Below are the code and all the weights of a small trained network. Each question names an input and a class and asks about switching units off, where a switched-off unit gives its printed mean instead of its output.

import numpy as np


def w(rows, s, z=0):
    codes = np.array(rows[::2]) - 128.0
    scale = np.full(codes.shape[1], s)
    scale[-1] = z or s
    return codes * scale


def f(y):
    return np.maximum(y, 0)


def log_softmax(a):
    a = a - a.max(-1, keepdims=True)
    return a - np.log(np.exp(a).sum(-1, keepdims=True))


def net(x, mask):
    res = np.array(x, float).reshape(1, 6) / 4 @ E
    y = f(res @ A[0][:, :-1].T + A[0][:, -1])
    res = res + np.where(mask, y, B[0][:, -1]) @ B[0][:, :-1]
    return log_softmax(res[-1] @ U[:, :-1].T + U[:, -1])


A, B = {}, {}
E = w([
[6,172,48,111,126,57,160,130,147],'x0',
[139,137,110,132,147,142,137,113,116],'x1',
[135,152,143,107,124,143,152,98,135],'x2',
[66,28,130,75,142,211,135,118,103],'x3',
[129,128,131,137,129,127,129,110,139],'x4',
[117,176,202,95,236,155,100,152,164],'x5',
],0.014)
A[0] = w([
[177,115,157,126,133,149,125,126,128,203],'neuron 0',
[111,150,115,126,155,123,118,125,139,79],'neuron 1',
[108,150,109,123,122,104,124,125,132,135],'neuron 2',
[121,87,111,113,122,173,129,122,133,143],'neuron 3',
[151,115,131,114,156,137,122,125,102,125],'neuron 4',
[161,63,160,130,133,163,125,117,136,122],'neuron 5',
[206,116,206,129,194,147,89,156,132,177],'neuron 6',
[66,52,132,105,138,190,141,109,123,140],'neuron 7',
[91,161,197,121,250,126,106,155,148,124],'neuron 8',
[88,128,78,124,89,120,141,112,127,147],'neuron 9',
[149,156,138,100,107,133,139,123,119,198],'neuron 10',
[118,140,119,149,113,115,143,128,137,160],'neuron 11',
[171,177,126,143,120,84,120,140,134,254],'neuron 12',
[212,90,147,127,87,154,124,136,114,228],'neuron 13',
[155,119,124,135,124,117,103,158,126,198],'neuron 14',
[177,97,108,158,110,124,118,107,128,208],'neuron 15',
[82,142,127,116,161,129,136,136,142,86],'neuron 16',
],0.021,0.0076)
B[0] = w([
[148,101,148,128,107,134,138,188,159,193],'neuron 0',
[134,144,135,169,144,122,100,76,99,146],'neuron 1',
[77,140,82,152,114,152,108,152,100,160],'neuron 2',
[118,71,135,167,122,145,133,111,116,174],'neuron 3',
[115,121,140,122,79,114,94,153,143,155],'neuron 4',
[122,86,94,113,77,161,69,216,74,197],'neuron 5',
[134,101,151,135,157,107,155,225,212,252],'neuron 6',
[71,47,164,33,118,123,144,76,156,213],'neuron 7',
[118,134,134,131,254,119,6,122,115,234],'neuron 8',
[90,89,61,151,113,84,167,111,141,187],'neuron 9',
[132,156,139,155,91,132,141,131,131,155],'neuron 10',
[80,151,100,125,120,149,143,147,120,158],'neuron 11',
[166,216,104,201,135,121,133,141,98,208],'neuron 12',
[249,133,190,135,95,163,103,64,64,228],'neuron 13',
[132,162,141,120,108,158,147,125,172,164],'neuron 14',
[161,189,159,95,93,146,164,103,132,186],'neuron 15',
[93,156,160,122,199,122,144,86,94,159],'neuron 16',
],0.025,0.032)
U = w([
[208,201,143,164,68,189,181,111,134,155],'0',
[185,149,139,211,204,87,100,193,240,139],'1',
[87,204,2,165,98,103,201,88,145,191],'2',
[75,206,98,188,231,98,60,100,98,148],'3',
[151,46,170,84,49,200,158,73,106,194],'4',
[97,44,180,80,178,167,38,166,178,129],'5',
[40,55,78,110,104,82,213,30,151,59],'6',
[42,95,101,48,239,98,55,16,143,5],'7',
],0.0085,0.0021)

Each question gives the input, the list of numbers given to net, and the class t.
The units are the neurons (one row each of A and B). Each row of codes is followed by its name. A weight is (code - 128) times the scale printed after its matrix; where a second scale follows, it is the last column's (A, B and U).
mask holds one flag per neuron, in row order. A switched-off neuron (its flag False) gives its mean, the last column of its row in B, instead of its output. The means were averaged over made-up inputs and are rounded, as every weight is.
A unit's drop is (log p(t) with every unit on - log p(t) with that unit switched off) / (log p(t) with every unit on - log p(t) with every unit switched off).
most important unit: the unit with the biggest drop
k most important neurons: the k neurons with the biggest drops, biggest first
drop when u is switched off: that unit's drop, to one decimal
input [6,3,1,-1,-4,2], class 3: most important unit	neuron 7
input [-6,-8,4,2,3,0], class 4: 2 most important neurons	(neuron 8; neuron 13)
input [-3,1,-6,1,2,-2], class 4: 2 most important neurons	(neuron 12; neuron 8)
input [0,0,-8,-1,6,-1], class 0: 2 most important neurons	(neuron 8; neuron 6)
input [-8,2,4,4,8,-1], class 4: 2 most important neurons	(neuron 13; neuron 8)
input [2,3,1,0,2,0], class 2: 4 most important neurons	(neuron 8; neuron 7; neuron 6; neuron 13)
input [0,-4,-6,-1,-6,7], class 1: 2 most important neurons	(neuron 6; neuron 7)
input [4,-7,-8,-1,0,0], class 2: 2 most important neurons	(neuron 8; neuron 7)
input [3,4,3,-3,4,-2], class 2: drop when neuron 8 is switched off	0.4
input [1,6,-7,5,2,-2], class 6: drop when neuron 8 is switched off	0.4
input [8,-3,-8,-7,8,1], class 3: drop when neuron 6 is switched off	0.0
